Below are the code and all the weights of a small trained network. Each question names an input and a class and asks about switching units off, where a switched-off unit gives its printed mean instead of its output.

import numpy as np


def w(rows, s, z=0):
    codes = np.array(rows[::2]) - 128.0
    scale = np.full(codes.shape[1], s)
    scale[-1] = z or s
    return codes * scale


def f(y):
    return y / 2 * (1 + np.tanh(0.7978845608 * (y + 0.044715 * y**3)))


def log_softmax(a):
    a = a - a.max(-1, keepdims=True)
    return a - np.log(np.exp(a).sum(-1, keepdims=True))


def net(x, mask):
    res = np.array(x, float).reshape(1, 4) / 4 @ E
    y = f(res @ A[0][:, :-1].T + A[0][:, -1])
    res = res + np.where(mask, y, B[0][:, -1]) @ B[0][:, :-1]
    return log_softmax(res[-1] @ U[:, :-1].T + U[:, -1])


A, B = {}, {}
E = w([
[3,189,94,94],'x0',
[128,124,126,126],'x1',
[193,181,171,9],'x2',
[186,186,39,152],'x3',
],0.011)
A[0] = w([
[227,52,181,186,89],'N0',
[59,43,221,95,67],'N1',
[147,152,88,126,2],'N2',
[72,71,92,237,136],'N3',
[88,91,97,196,114],'N4',
[93,78,204,96,91],'N5',
[122,143,144,152,66],'N6',
[155,159,143,20,125],'N7',
[80,89,107,173,106],'N8',
[186,186,13,149,24],'N9',
[100,108,117,187,133],'N10',
[212,71,130,154,89],'N11',
[146,151,170,41,135],'N12',
[200,70,147,145,19],'N13',
[166,174,18,127,25],'N14',
[131,180,26,113,99],'N15',
[110,40,224,120,77],'N16',
[55,148,73,81,113],'N17',
[8,180,94,106,109],'N18',
[131,194,190,86,108],'N19',
[119,123,122,151,68],'N20',
[188,118,46,127,87],'N21',
[65,167,108,96,126],'N22',
[73,76,189,95,41],'N23',
[174,188,171,27,130],'N24',
[68,216,85,112,109],'N25',
[186,129,48,133,62],'N26',
[44,149,117,84,27],'N27',
[131,43,95,206,140],'N28',
[110,138,134,188,110],'N29',
[58,30,105,174,116],'N30',
],0.012,0.0036)
B[0] = w([
[95,102,237,24,251],'N0',
[44,228,98,213,215],'N1',
[115,155,116,146,139],'N2',
[193,94,65,122,244],'N3',
[162,98,53,92,198],'N4',
[99,206,79,212,187],'N5',
[116,121,110,130,123],'N6',
[226,77,53,132,219],'N7',
[158,100,77,124,184],'N8',
[73,190,97,209,217],'N9',
[194,78,79,121,179],'N10',
[50,80,255,48,211],'N11',
[209,109,40,107,206],'N12',
[102,92,194,102,194],'N13',
[69,169,82,211,199],'N14',
[50,162,118,150,198],'N15',
[60,218,129,190,208],'N16',
[90,78,221,55,199],'N17',
[126,80,214,67,235],'N18',
[160,87,95,159,183],'N19',
[177,170,125,100,131],'N20',
[67,167,150,166,184],'N21',
[124,80,192,88,189],'N22',
[77,198,122,215,178],'N23',
[197,81,39,136,239],'N24',
[120,130,223,89,211],'N25',
[54,176,142,183,182],'N26',
[97,109,191,80,184],'N27',
[164,111,98,90,217],'N28',
[196,130,113,124,158],'N29',
[167,112,54,120,219],'N30',
],0.0086,0.012)
U = w([
[245,68,9,89,255],'0',
[116,81,222,52,130],'1',
[76,230,76,165,9],'2',
],0.011,0.00067)

Each question gives the input, the list of numbers given to net, and the class t.
The units are the neurons (one row each of A and B). Each row of codes is followed by its name. A weight is (code - 128) times the scale printed after its matrix; where a second scale follows, it is the last column's (A, B and U).
mask holds one flag per neuron, in row order. A switched-off neuron (its flag False) gives its mean, the last column of its row in B, instead of its output. The means were averaged over made-up inputs and are rounded, as every weight is.
A unit's drop is (log p(t) with every unit on - log p(t) with that unit switched off) / (log p(t) with every unit on - log p(t) with every unit switched off).
most important unit: the unit with the biggest drop
top k neurons: the k neurons with the biggest drops, biggest first
drop of u: that unit's drop, to one decimal
input [-7,-8,8,-2], class 0: most important unit	N24
input [1,-2,-2,-1], class 0: top 2 neurons	[N0, N11]
input [0,-7,-7,-8], class 2: top 4 neurons	[N1, N16, N23, N5]
input [6,-4,-5,6], class 1: top 3 neurons	[N18, N17, N25]
input [7,3,-7,2], class 0: top 4 neurons	[N3, N30, N4, N0]
input [-8,0,-7,2], class 1: top 4 neurons	[N0, N11, N13, N24]
input [-7,-5,-4,-8], class 2: top 3 neurons	[N1, N16, N5]
input [-6,-4,-5,-8], class 2: top 2 neurons	[N1, N16]
input [-6,6,-4,-1], class 1: top 2 neurons	[N0, N11]
input [-6,4,-5,3], class 1: drop of N11	0.9
input [4,-5,-3,0], class 1: drop of N24	0.2
input [-5,7,-7,-8], class 2: drop of N1	1.5
